In the rows, zero is written as 128.
Rows lie near named flat spaces through zero. A row that begins with a name and a colon came from that space; any other row is followed by the name of its block's space that it lies nearest.
rem-romi: [141, 112, 152, 136, 126, 127, 134, 116, 146, 133, 129, 102, 124, 117, 125, 125, 161, 132, 117, 98, 162, 148, 124, 141, 120, 166]
rem-romi: [154, 99, 172, 155, 157, 186, 138, 130, 131, 126, 133, 106, 100, 165, 124, 107, 140, 152, 126, 137, 121, 110, 133, 127, 102, 168]
ripur-vaf: [114, 116, 118, 101, 108, 167, 147, 144, 124, 148, 136, 117, 90, 125, 166, 153, 137, 137, 136, 134, 106, 132, 162, 148, 87, 116]
ril-mipa: [127, 157, 138, 153, 104, 178, 139, 76, 108, 128, 104, 131, 118, 111, 144, 177, 168, 97, 108, 154, 103, 110, 153, 144, 123, 105]
rem-romi: [129, 129, 106, 131, 139, 138, 143, 70, 112, 121, 126, 128, 111, 105, 150, 169, 154, 122, 88, 136, 112, 105, 159, 137, 113, 120]
ril-mipa: [131, 141, 128, 153, 122, 171, 122, 77, 107, 120, 123, 129, 107, 112, 146, 162, 163, 112, 96, 134, 98, 100, 153, 134, 116, 122]
zutip-rimef: [123, 140, 153, 171, 110, 133, 168, 88, 111, 156, 69, 139, 190, 181, 111, 103, 115, 134, 151, 162, 176, 117, 93, 128, 166, 73]
rem-romi: [120, 117, 135, 122, 118, 125, 112, 149, 162, 141, 152, 100, 106, 120, 121, 119, 122, 118, 151, 118, 124, 138, 132, 128, 123, 136]
zutip-rimef: [132, 135, 138, 140, 129, 120, 129, 106, 134, 130, 122, 118, 138, 128, 115, 126, 136, 131, 127, 121, 149, 125, 120, 130, 142, 125]
rafi-zoz: [122, 163, 106, 87, 112, 103, 93, 206, 122, 115, 135, 157, 144, 106, 107, 137, 109, 100, 130, 106, 107, 155, 121, 112, 134, 128]
ripur-vaf: [134, 147, 94, 109, 167, 77, 92, 103, 133, 99, 161, 125, 120, 96, 105, 142, 121, 143, 99, 96, 125, 102, 133, 113, 147, 130]
zutip-rimef: [148, 123, 140, 101, 144, 160, 160, 154, 119, 134, 117, 119, 119, 140, 124, 149, 151, 143, 103, 117, 136, 138, 149, 138, 89, 151]
zutip-rimef: [142, 127, 114, 106, 163, 160, 119, 118, 123, 133, 151, 97, 88, 128, 110, 157, 149, 146, 77, 83, 113, 90, 170, 117, 87, 134]
rafi-zoz: [124, 169, 127, 91, 87, 96, 152, 149, 131, 120, 104, 148, 152, 75, 139, 179, 156, 95, 136, 139, 147, 190, 126, 163, 140, 132]
zedo-sugav: [122, 117, 125, 164, 114, 135, 133, 57, 122, 143, 113, 115, 134, 119, 140, 136, 160, 111, 98, 113, 144, 113, 134, 132, 129, 117]
ripur-vaf: [116, 117, 92, 119, 136, 86, 160, 76, 105, 139, 111, 139, 156, 138, 150, 125, 119, 171, 117, 121, 172, 116, 121, 136, 140, 89]
ril-mipa: [151, 138, 125, 106, 176, 104, 108, 182, 132, 91, 146, 148, 133, 130, 90, 119, 101, 127, 118, 132, 105, 129, 119, 102, 135, 165]
rafi-zoz: [110, 116, 130, 137, 107, 153, 141, 128, 132, 173, 114, 108, 133, 163, 120, 113, 116, 123, 141, 125, 138, 115, 133, 120, 118, 86]
ril-mipa: [125, 169, 155, 137, 105, 150, 149, 109, 145, 144, 103, 112, 135, 122, 101, 167, 143, 90, 144, 166, 127, 128, 139, 142, 143, 95]
ril-mipa: [121, 137, 143, 120, 97, 134, 100, 164, 134, 131, 142, 121, 119, 123, 137, 111, 130, 150, 162, 96, 141, 148, 112, 138, 132, 133]
rem-romi: [136, 159, 133, 144, 133, 135, 108, 121, 125, 122, 117, 133, 144, 125, 86, 142, 133, 90, 104, 124, 114, 111, 128, 107, 143, 120]
ripur-vaf: [113, 114, 98, 132, 96, 119, 107, 98, 92, 102, 140, 160, 112, 85, 212, 131, 154, 151, 119, 106, 120, 142, 126, 152, 123, 142]
ripur-vaf: [137, 79, 144, 174, 121, 167, 124, 87, 114, 116, 134, 126, 98, 120, 185, 112, 168, 131, 106, 121, 116, 128, 132, 141, 101, 180]
rafi-zoz: [128, 162, 135, 120, 122, 169, 105, 144, 120, 111, 144, 132, 94, 118, 134, 155, 128, 130, 143, 147, 80, 109, 147, 133, 123, 116]
ril-mipa: [143, 139, 156, 162, 140, 111, 133, 99, 149, 113, 114, 126, 150, 121, 98, 127, 135, 94, 129, 159, 137, 133, 110, 126, 161, 147]
rem-romi: [157, 181, 128, 95, 163, 90, 109, 111, 114, 88, 138, 129, 137, 99, 102, 157, 153, 192, 104, 74, 173, 122, 117, 141, 154, 141]
ril-mipa: [113, 121, 143, 166, 76, 160, 123, 82, 113, 141, 116, 123, 120, 120, 178, 123, 162, 138, 142, 117, 143, 131, 121, 154, 129, 115]
zedo-sugav: [117, 132, 113, 133, 110, 146, 139, 48, 122, 134, 133, 107, 94, 88, 170, 180, 175, 130, 103, 122, 125, 111, 165, 158, 112, 109]
zutip-rimef: [114, 143, 136, 113, 88, 173, 181, 154, 112, 173, 79, 134, 150, 159, 129, 153, 130, 106, 141, 159, 133, 143, 143, 140, 107, 78]
zedo-sugav: [144, 131, 124, 138, 144, 134, 121, 112, 122, 126, 119, 124, 137, 118, 98, 147, 155, 92, 69, 98, 126, 119, 141, 110, 116, 148]
zedo-sugav: [148, 102, 163, 113, 156, 142, 178, 137, 145, 113, 137, 115, 97, 138, 159, 129, 131, 179, 165, 181, 136, 147, 133, 165, 111, 168]
zedo-sugav: [118, 93, 104, 135, 96, 164, 137, 95, 100, 127, 127, 140, 94, 88, 207, 159, 179, 104, 85, 117, 98, 142, 163, 151, 79, 155]
zutip-rimef: [143, 181, 115, 135, 156, 102, 109, 60, 87, 91, 121, 149, 151, 120, 120, 145, 139, 190, 104, 103, 158, 85, 111, 132, 172, 97]
zedo-sugav: [122, 108, 139, 179, 97, 173, 147, 62, 101, 147, 97, 128, 132, 138, 167, 127, 166, 120, 108, 129, 139, 116, 131, 141, 117, 117]
zutip-rimef: [127, 157, 85, 78, 166, 63, 185, 121, 101, 128, 92, 163, 188, 152, 105, 146, 87, 169, 121, 156, 169, 120, 119, 126, 154, 68]
zedo-sugav: [156, 94, 151, 144, 160, 154, 108, 157, 134, 101, 152, 125, 99, 131, 128, 105, 139, 123, 108, 119, 100, 132, 129, 115, 102, 205]
zedo-sugav: [125, 102, 147, 160, 138, 117, 112, 117, 177, 146, 147, 89, 121, 139, 91, 95, 112, 98, 144, 131, 130, 118, 120, 108, 141, 137]
rem-romi: [142, 88, 207, 195, 122, 173, 129, 123, 191, 164, 128, 63, 116, 164, 83, 81, 142, 88, 155, 136, 146, 133, 114, 119, 126, 168]
rem-romi: [115, 154, 115, 84, 135, 92, 90, 158, 165, 121, 181, 101, 94, 102, 111, 135, 99, 158, 171, 112, 120, 123, 134, 131, 144, 111]
ripur-vaf: [124, 140, 125, 132, 107, 141, 135, 93, 82, 111, 117, 154, 126, 125, 191, 132, 145, 195, 144, 128, 147, 124, 117, 162, 136, 109]
rem-romi: [134, 165, 106, 88, 160, 105, 123, 109, 128, 96, 156, 127, 100, 93, 129, 175, 128, 163, 124, 136, 112, 107, 151, 143, 136, 116]
rafi-zoz: [126, 104, 130, 126, 132, 156, 146, 105, 115, 152, 130, 104, 110, 157, 150, 117, 137, 186, 127, 101, 156, 108, 138, 140, 104, 113]
ripur-vaf: [125, 144, 140, 121, 78, 159, 178, 160, 82, 159, 57, 162, 185, 162, 140, 133, 144, 124, 127, 127, 168, 165, 112, 143, 117, 99]
rem-romi: [135, 105, 143, 104, 116, 117, 136, 197, 130, 126, 127, 138, 138, 135, 144, 98, 126, 149, 150, 109, 155, 181, 105, 139, 115, 172]
ril-mipa: [136, 133, 116, 134, 142, 141, 119, 89, 102, 106, 135, 136, 110, 113, 152, 147, 150, 149, 97, 117, 115, 104, 142, 134, 120, 134]
ripur-vaf: [139, 110, 144, 162, 130, 144, 107, 98, 123, 103, 143, 129, 105, 112, 159, 116, 153, 136, 120, 123, 117, 125, 122, 136, 127, 170]
rem-romi: [136, 136, 137, 121, 134, 114, 127, 122, 138, 121, 134, 117, 127, 116, 120, 134, 139, 141, 129, 115, 147, 135, 124, 137, 135, 140]
rafi-zoz: [121, 98, 149, 152, 99, 155, 123, 165, 139, 145, 123, 128, 127, 145, 137, 94, 122, 94, 149, 137, 114, 151, 117, 121, 115, 149]
rafi-zoz: [122, 140, 107, 149, 136, 129, 95, 112, 116, 94, 143, 159, 115, 107, 140, 137, 112, 93, 121, 166, 63, 102, 135, 111, 143, 125]
ril-mipa: [143, 132, 118, 117, 152, 78, 148, 112, 134, 108, 117, 140, 155, 101, 112, 147, 141, 109, 96, 131, 149, 149, 123, 130, 141, 156]
zedo-sugav: [115, 133, 123, 97, 118, 126, 120, 187, 136, 125, 147, 137, 112, 130, 141, 120, 95, 142, 174, 148, 105, 142, 127, 132, 126, 119]
zutip-rimef: [105, 94, 126, 154, 117, 159, 96, 81, 178, 167, 175, 55, 63, 115, 125, 129, 139, 98, 126, 105, 99, 89, 168, 118, 103, 115]
rafi-zoz: [119, 87, 131, 186, 134, 124, 133, 73, 141, 142, 122, 120, 138, 151, 128, 91, 113, 100, 128, 158, 124, 104, 117, 110, 143, 121]
ril-mipa: [156, 160, 145, 130, 157, 127, 109, 172, 116, 77, 125, 169, 142, 125, 101, 130, 115, 111, 126, 160, 93, 134, 111, 113, 148, 165]
rafi-zoz: [119, 93, 127, 154, 127, 120, 124, 88, 128, 138, 137, 115, 124, 143, 154, 91, 125, 165, 138, 111, 154, 115, 114, 131, 134, 125]
rafi-zoz: [117, 59, 145, 173, 101, 155, 125, 151, 134, 153, 124, 127, 128, 161, 157, 63, 119, 102, 143, 129, 121, 147, 109, 114, 107, 160]
rafi-zoz: [144, 121, 150, 118, 134, 115, 112, 193, 147, 119, 135, 127, 138, 130, 100, 102, 124, 118, 135, 105, 140, 164, 106, 118, 127, 178]
ripur-vaf: [138, 131, 161, 143, 103, 140, 181, 127, 112, 151, 67, 139, 182, 158, 123, 122, 149, 125, 130, 138, 185, 161, 103, 145, 134, 124]
ril-mipa: [117, 133, 107, 100, 104, 161, 140, 183, 92, 134, 110, 165, 130, 136, 154, 144, 120, 111, 122, 141, 91, 142, 145, 126, 96, 114]
zedo-sugav: [121, 128, 106, 146, 104, 116, 130, 101, 80, 126, 93, 169, 172, 130, 156, 118, 141, 131, 100, 104, 153, 134, 107, 126, 139, 113]
zutip-rimef: [147, 172, 156, 168, 114, 197, 72, 82, 99, 114, 131, 111, 103, 113, 117, 153, 189, 138, 86, 64, 120, 86, 139, 127, 125, 132]
ripur-vaf: [113, 126, 147, 140, 64, 129, 140, 169, 126, 140, 95, 156, 162, 124, 153, 112, 131, 85, 165, 150, 138, 188, 99, 143, 138, 133]
ripur-vaf: [123, 129, 118, 132, 143, 102, 122, 136, 138, 135, 126, 131, 151, 148, 93, 107, 93, 115, 133, 136, 129, 114, 116, 102, 148, 107]
zutip-rimef: [126, 149, 101, 121, 137, 118, 98, 151, 103, 113, 128, 159, 145, 131, 111, 125, 106, 116, 109, 116, 103, 111, 123, 99, 137, 113]
zedo-sugav: [129, 109, 117, 125, 112, 130, 166, 135, 87, 127, 89, 170, 161, 136, 170, 125, 142, 130, 108, 135, 144, 159, 118, 140, 113, 140]
zutip-rimef: [141, 77, 141, 146, 160, 142, 156, 136, 121, 128, 123, 134, 130, 175, 142, 83, 109, 156, 133, 152, 132, 123, 116, 120, 112, 156]
[105, 89, 96, 136, 108, 121, 104, 139, 108, 142, 138, 143, 131, 144, 163, 82, 106, 142, 129, 94, 126, 125, 116, 111, 118, 117]
rafi-zoz
[131, 134, 115, 95, 141, 81, 152, 133, 134, 125, 122, 132, 150, 120, 121, 136, 121, 148, 130, 125, 163, 148, 120, 138, 138, 127]
ril-mipa
[132, 107, 135, 166, 125, 149, 146, 92, 90, 139, 94, 143, 158, 170, 145, 96, 135, 156, 112, 118, 159, 112, 108, 124, 129, 117]
rem-romi
[116, 143, 110, 96, 117, 100, 179, 98, 123, 139, 107, 132, 142, 114, 152, 165, 134, 150, 139, 152, 160, 143, 137, 162, 134, 90]
zedo-sugav
[120, 119, 114, 122, 127, 136, 98, 138, 143, 129, 159, 112, 94, 109, 129, 134, 129, 108, 119, 110, 95, 119, 149, 118, 110, 138]
zutip-rimef
[108, 122, 120, 135, 114, 140, 123, 147, 119, 140, 127, 142, 129, 158, 141, 101, 89, 134, 164, 156, 107, 115, 120, 118, 134, 92]
ripur-vaf
[140, 151, 163, 114, 131, 155, 152, 129, 141, 130, 127, 104, 109, 131, 121, 154, 144, 157, 153, 147, 141, 130, 138, 156, 124, 126]
ripur-vaf
[153, 107, 157, 180, 130, 159, 181, 88, 87, 127, 61, 159, 179, 161, 139, 117, 163, 110, 86, 151, 157, 138, 109, 131, 123, 154]
rem-romi
[126, 152, 112, 127, 130, 92, 98, 121, 123, 104, 138, 146, 140, 104, 122, 129, 120, 127, 127, 118, 126, 126, 113, 122, 158, 124]
zutip-rimef
[130, 104, 127, 137, 121, 142, 154, 108, 127, 133, 116, 128, 122, 115, 151, 145, 154, 99, 103, 141, 121, 141, 145, 138, 104, 149]
rem-romi
[136, 187, 120, 97, 132, 80, 139, 106, 128, 120, 109, 129, 164, 98, 91, 173, 146, 136, 111, 105, 175, 138, 122, 141, 160, 104]
zutip-rimef
[113, 122, 111, 116, 93, 143, 159, 146, 125, 159, 97, 137, 143, 117, 132, 160, 144, 55, 101, 139, 112, 156, 153, 127, 98, 117]
ril-mipa
[104, 110, 90, 93, 99, 114, 117, 172, 117, 119, 149, 156, 107, 97, 188, 131, 116, 124, 144, 130, 95, 161, 137, 139, 107, 137]
zedo-sugav
[102, 66, 134, 166, 74, 157, 144, 150, 116, 157, 106, 150, 138, 158, 188, 74, 116, 100, 158, 155, 117, 160, 110, 129, 109, 134]
zedo-sugav
[168, 167, 173, 132, 163, 160, 119, 156, 138, 118, 118, 110, 136, 144, 48, 144, 146, 111, 100, 112, 130, 116, 129, 109, 129, 156]
ripur-vaf
[145, 143, 155, 156, 131, 80, 115, 117, 142, 108, 113, 135, 174, 119, 94, 103, 135, 118, 133, 117, 174, 153, 81, 125, 177, 157]
zutip-rimef
[108, 115, 112, 139, 89, 152, 110, 163, 98, 135, 118, 163, 135, 139, 161, 106, 114, 105, 135, 129, 96, 137, 121, 115, 116, 117]
ripur-vaf
[141, 142, 123, 113, 143, 132, 141, 104, 117, 115, 126, 126, 118, 108, 133, 165, 156, 140, 99, 121, 131, 123, 147, 142, 117, 136]
zedo-sugav
[125, 126, 129, 156, 126, 120, 93, 95, 120, 112, 144, 129, 122, 124, 144, 103, 128, 158, 137, 108, 135, 110, 109, 127, 150, 128]
zedo-sugav
[116, 126, 123, 126, 105, 131, 152, 107, 135, 155, 112, 115, 134, 120, 132, 149, 144, 104, 121, 130, 140, 137, 142, 139, 120, 107]
ril-mipa
[136, 90, 173, 192, 128, 170, 91, 169, 158, 120, 143, 126, 111, 154, 112, 70, 106, 65, 155, 169, 70, 129, 110, 95, 128, 181]
rafi-zoz
[110, 162, 142, 149, 100, 171, 99, 110, 129, 148, 134, 107, 109, 144, 118, 131, 120, 136, 162, 131, 111, 88, 134, 126, 143, 68]
zedo-sugav
[133, 125, 165, 168, 103, 168, 137, 127, 114, 137, 97, 136, 146, 156, 134, 106, 140, 122, 142, 141, 139, 135, 108, 132, 133, 131]
zutip-rimef
[147, 126, 136, 104, 166, 111, 150, 137, 176, 147, 132, 82, 127, 122, 57, 156, 139, 86, 92, 115, 142, 132, 153, 114, 112, 151]
ripur-vaf
[130, 88, 157, 150, 114, 149, 119, 154, 129, 152, 128, 110, 133, 172, 132, 64, 126, 165, 148, 84, 167, 138, 99, 123, 117, 148]
rem-romi

Rows lie near named flat spaces through zero. A row that begins with a name and a colon came from that space; any other row is followed by the name of its block's space that it lies nearest.
zesud_des: [103, 124, 137, 107, 128, 85, 124, 137, 166, 121, 97, 89, 147, 123, 156, 99, 129, 112, 121, 114, 109, 100, 114, 102, 129, 120]
ririg_zezel: [130, 145, 139, 143, 143, 95, 145, 130, 154, 146, 125, 95, 118, 145, 111, 119, 112, 126, 95, 140, 122, 156, 120, 127, 129, 154]
voki_supe: [113, 149, 130, 101, 91, 123, 124, 128, 184, 157, 140, 141, 135, 91, 129, 134, 159, 168, 125, 147, 128, 141, 130, 121, 115, 108]
ririg_zezel: [130, 111, 122, 130, 98, 115, 123, 114, 168, 140, 127, 90, 156, 145, 141, 165, 111, 99, 137, 110, 106, 123, 128, 108, 167, 153]
vutip_pefe: [132, 135, 131, 100, 124, 138, 133, 132, 105, 114, 117, 109, 132, 119, 134, 126, 148, 149, 108, 139, 150, 123, 138, 158, 133, 107]
voki_supe: [157, 148, 101, 65, 152, 132, 77, 112, 157, 142, 159, 165, 129, 63, 126, 124, 164, 160, 151, 111, 110, 151, 119, 160, 129, 85]
vutip_pefe: [134, 114, 156, 172, 121, 105, 138, 104, 110, 117, 97, 140, 132, 194, 113, 169, 94, 85, 133, 110, 116, 125, 201, 88, 147, 157]
zesud_des: [129, 106, 115, 143, 158, 121, 130, 121, 130, 117, 122, 138, 128, 165, 146, 81, 96, 85, 127, 103, 90, 115, 93, 100, 137, 139]
vutip_pefe: [133, 131, 115, 118, 167, 123, 122, 121, 138, 105, 116, 149, 110, 144, 135, 102, 118, 128, 101, 123, 130, 117, 120, 124, 144, 104]
vutip_pefe: [118, 124, 120, 154, 145, 110, 130, 128, 148, 138, 147, 126, 120, 130, 112, 130, 104, 116, 145, 131, 109, 139, 99, 101, 117, 156]
ririg_zezel: [124, 139, 128, 104, 183, 88, 130, 146, 108, 113, 122, 62, 123, 103, 120, 88, 128, 133, 114, 136, 127, 134, 87, 154, 109, 132]
voki_supe: [84, 116, 141, 117, 103, 143, 142, 164, 96, 90, 93, 110, 136, 111, 162, 107, 152, 142, 126, 142, 170, 66, 125, 125, 106, 96]
zesud_des: [158, 115, 124, 143, 127, 126, 92, 129, 120, 153, 151, 99, 147, 102, 121, 173, 122, 89, 184, 87, 109, 141, 130, 152, 141, 165]
ririg_zezel: [172, 147, 110, 116, 159, 133, 83, 124, 184, 157, 134, 167, 111, 114, 142, 106, 133, 115, 108, 85, 114, 145, 122, 160, 161, 105]
vutip_pefe: [130, 143, 154, 115, 96, 123, 167, 131, 120, 154, 115, 91, 142, 147, 131, 90, 142, 140, 84, 149, 119, 157, 133, 148, 117, 139]
ririg_zezel: [125, 136, 138, 140, 117, 138, 140, 138, 133, 132, 114, 139, 118, 141, 135, 114, 132, 133, 100, 135, 146, 124, 137, 133, 128, 121]
zesud_des: [121, 148, 173, 110, 79, 114, 133, 135, 108, 141, 104, 111, 146, 102, 118, 158, 170, 156, 134, 141, 150, 134, 203, 145, 102, 117]
voki_supe: [134, 132, 124, 89, 79, 166, 149, 139, 144, 136, 110, 89, 147, 134, 174, 100, 156, 146, 65, 138, 152, 116, 111, 172, 164, 102]
vutip_pefe: [122, 124, 90, 126, 143, 132, 90, 119, 187, 127, 161, 170, 116, 96, 124, 165, 121, 137, 162, 120, 126, 118, 101, 100, 142, 114]
vutip_pefe: [140, 125, 151, 111, 104, 165, 147, 141, 60, 113, 92, 125, 139, 145, 158, 87, 155, 128, 97, 123, 150, 110, 160, 173, 126, 102]
vutip_pefe: [134, 139, 91, 98, 166, 137, 87, 132, 194, 134, 143, 184, 108, 92, 154, 78, 139, 138, 120, 106, 115, 118, 76, 130, 136, 81]
ririg_zezel: [119, 127, 127, 134, 117, 120, 130, 102, 114, 145, 174, 163, 135, 109, 82, 163, 127, 149, 190, 150, 95, 167, 137, 93, 85, 152]
vutip_pefe: [135, 147, 114, 91, 144, 100, 103, 107, 184, 122, 129, 127, 124, 110, 117, 168, 135, 154, 115, 132, 134, 134, 147, 123, 159, 103]
zesud_des: [124, 121, 107, 135, 150, 128, 126, 128, 146, 123, 141, 131, 119, 132, 131, 116, 111, 121, 126, 127, 120, 124, 88, 116, 135, 132]
ririg_zezel: [94, 96, 117, 114, 120, 119, 152, 122, 99, 84, 122, 73, 154, 144, 137, 144, 111, 123, 143, 147, 126, 94, 102, 96, 134, 140]
voki_supe: [151, 147, 115, 119, 132, 129, 101, 126, 195, 158, 135, 146, 118, 115, 138, 127, 134, 129, 105, 108, 125, 142, 122, 144, 157, 114]
zesud_des: [143, 128, 125, 88, 107, 150, 133, 111, 117, 117, 115, 130, 143, 140, 146, 125, 147, 143, 101, 130, 133, 125, 150, 149, 154, 99]
zesud_des: [117, 149, 158, 84, 77, 131, 143, 127, 101, 130, 113, 119, 147, 99, 121, 145, 179, 182, 122, 161, 153, 136, 185, 150, 101, 99]
voki_supe: [93, 118, 123, 112, 138, 122, 117, 134, 123, 97, 120, 160, 127, 104, 139, 110, 139, 141, 158, 131, 128, 90, 120, 93, 98, 96]
zesud_des: [133, 137, 119, 146, 140, 133, 113, 148, 134, 134, 147, 106, 112, 95, 112, 167, 128, 137, 139, 133, 162, 131, 113, 154, 131, 140]
ririg_zezel: [169, 138, 129, 135, 157, 125, 100, 135, 144, 136, 108, 117, 116, 136, 142, 126, 122, 97, 99, 87, 139, 128, 144, 170, 170, 124]
voki_supe: [161, 138, 120, 83, 101, 151, 134, 98, 133, 148, 140, 132, 146, 137, 131, 127, 148, 149, 101, 134, 111, 164, 142, 159, 154, 114]
zesud_des: [126, 130, 161, 94, 82, 115, 129, 121, 98, 141, 115, 110, 166, 106, 129, 136, 164, 137, 158, 125, 109, 137, 179, 135, 101, 124]
vutip_pefe: [130, 149, 143, 111, 161, 82, 158, 121, 123, 119, 106, 72, 121, 155, 109, 104, 118, 140, 71, 154, 127, 153, 131, 138, 131, 137]
voki_supe: [166, 136, 128, 137, 149, 130, 103, 109, 134, 135, 125, 168, 115, 144, 118, 146, 121, 111, 124, 99, 122, 144, 170, 140, 153, 123]
zesud_des: [135, 148, 146, 111, 104, 146, 140, 131, 113, 118, 101, 129, 122, 133, 130, 146, 155, 161, 85, 148, 175, 123, 180, 160, 142, 97]
voki_supe: [108, 143, 140, 119, 87, 128, 137, 145, 160, 148, 126, 112, 134, 102, 134, 134, 153, 156, 116, 149, 148, 127, 129, 131, 116, 121]
voki_supe: [101, 112, 89, 102, 153, 121, 118, 120, 188, 111, 136, 159, 127, 126, 160, 71, 115, 125, 127, 121, 92, 99, 55, 78, 133, 100]
ririg_zezel: [129, 107, 120, 124, 95, 147, 110, 113, 124, 129, 141, 148, 151, 119, 135, 169, 133, 118, 176, 112, 115, 117, 145, 112, 136, 128]
ririg_zezel: [138, 155, 145, 143, 133, 125, 135, 146, 153, 151, 111, 135, 105, 136, 131, 96, 134, 133, 78, 130, 145, 142, 136, 151, 128, 122]
[122, 97, 101, 124, 132, 155, 123, 97, 89, 89, 149, 173, 134, 141, 119, 165, 114, 129, 175, 132, 119, 111, 132, 95, 134, 121]
ririg_zezel
[162, 128, 127, 130, 121, 159, 125, 116, 108, 124, 119, 143, 125, 156, 134, 146, 128, 119, 104, 115, 144, 132, 163, 159, 166, 119]
zesud_des
[122, 118, 137, 158, 143, 126, 144, 123, 102, 127, 127, 163, 120, 159, 120, 92, 108, 108, 138, 126, 102, 134, 125, 100, 101, 144]
zesud_des
[96, 132, 130, 161, 109, 110, 142, 151, 203, 150, 123, 111, 119, 135, 141, 118, 112, 121, 104, 138, 133, 116, 92, 94, 130, 146]
voki_supe
[132, 123, 125, 120, 140, 128, 120, 109, 117, 115, 127, 164, 127, 138, 123, 127, 126, 127, 141, 121, 113, 127, 146, 112, 127, 115]
voki_supe
[142, 132, 161, 119, 123, 126, 162, 119, 73, 104, 76, 108, 133, 186, 136, 105, 130, 122, 71, 133, 142, 125, 186, 148, 143, 118]
vutip_pefe
[130, 121, 128, 152, 155, 118, 111, 137, 131, 133, 128, 149, 119, 127, 132, 103, 114, 97, 150, 100, 108, 121, 113, 116, 115, 137]
vutip_pefe
[133, 123, 133, 127, 126, 136, 133, 126, 98, 126, 129, 132, 133, 131, 126, 120, 131, 125, 138, 126, 121, 132, 134, 134, 117, 131]
zesud_des
[142, 145, 129, 87, 139, 110, 106, 115, 145, 113, 108, 120, 129, 115, 129, 152, 147, 147, 108, 123, 144, 124, 168, 146, 155, 94]
vutip_pefe
[166, 131, 109, 124, 162, 156, 90, 120, 128, 122, 130, 186, 107, 127, 137, 124, 130, 117, 125, 93, 134, 124, 142, 156, 155, 98]
ririg_zezel
[125, 143, 114, 102, 118, 135, 129, 134, 168, 154, 149, 125, 129, 99, 136, 99, 146, 155, 112, 142, 120, 145, 86, 141, 120, 116]
vutip_pefe
[95, 139, 117, 79, 108, 99, 130, 120, 207, 127, 123, 115, 141, 108, 144, 121, 144, 165, 105, 151, 120, 117, 107, 94, 134, 97]
zesud_des
[140, 120, 132, 127, 99, 133, 109, 131, 145, 142, 119, 111, 148, 121, 148, 151, 135, 105, 141, 99, 125, 117, 145, 139, 151, 132]
ririg_zezel
[103, 130, 140, 131, 95, 94, 154, 127, 164, 153, 133, 76, 149, 131, 120, 135, 121, 131, 126, 150, 106, 145, 111, 99, 117, 162]
ririg_zezel
[119, 121, 115, 42, 89, 118, 124, 97, 162, 128, 128, 107, 178, 109, 158, 113, 159, 150, 132, 129, 84, 125, 118, 114, 141, 95]
zesud_des
[118, 126, 138, 130, 111, 137, 133, 133, 128, 116, 104, 143, 128, 141, 145, 123, 134, 128, 113, 127, 144, 104, 150, 120, 134, 109]
voki_supe
[118, 121, 96, 128, 132, 160, 125, 131, 151, 126, 153, 167, 115, 120, 140, 108, 125, 140, 129, 136, 129, 118, 77, 117, 129, 112]
vutip_pefe
[121, 109, 91, 66, 183, 109, 97, 117, 91, 92, 162, 102, 147, 68, 122, 114, 136, 138, 194, 123, 93, 121, 68, 129, 102, 114]
ririg_zezel
[138, 118, 123, 147, 154, 129, 116, 116, 135, 110, 109, 172, 114, 166, 139, 118, 105, 97, 119, 101, 120, 109, 145, 106, 152, 118]
voki_supe
[117, 141, 116, 190, 177, 143, 146, 152, 136, 110, 131, 164, 64, 155, 108, 119, 94, 138, 82, 157, 181, 121, 99, 123, 128, 131]
zesud_des
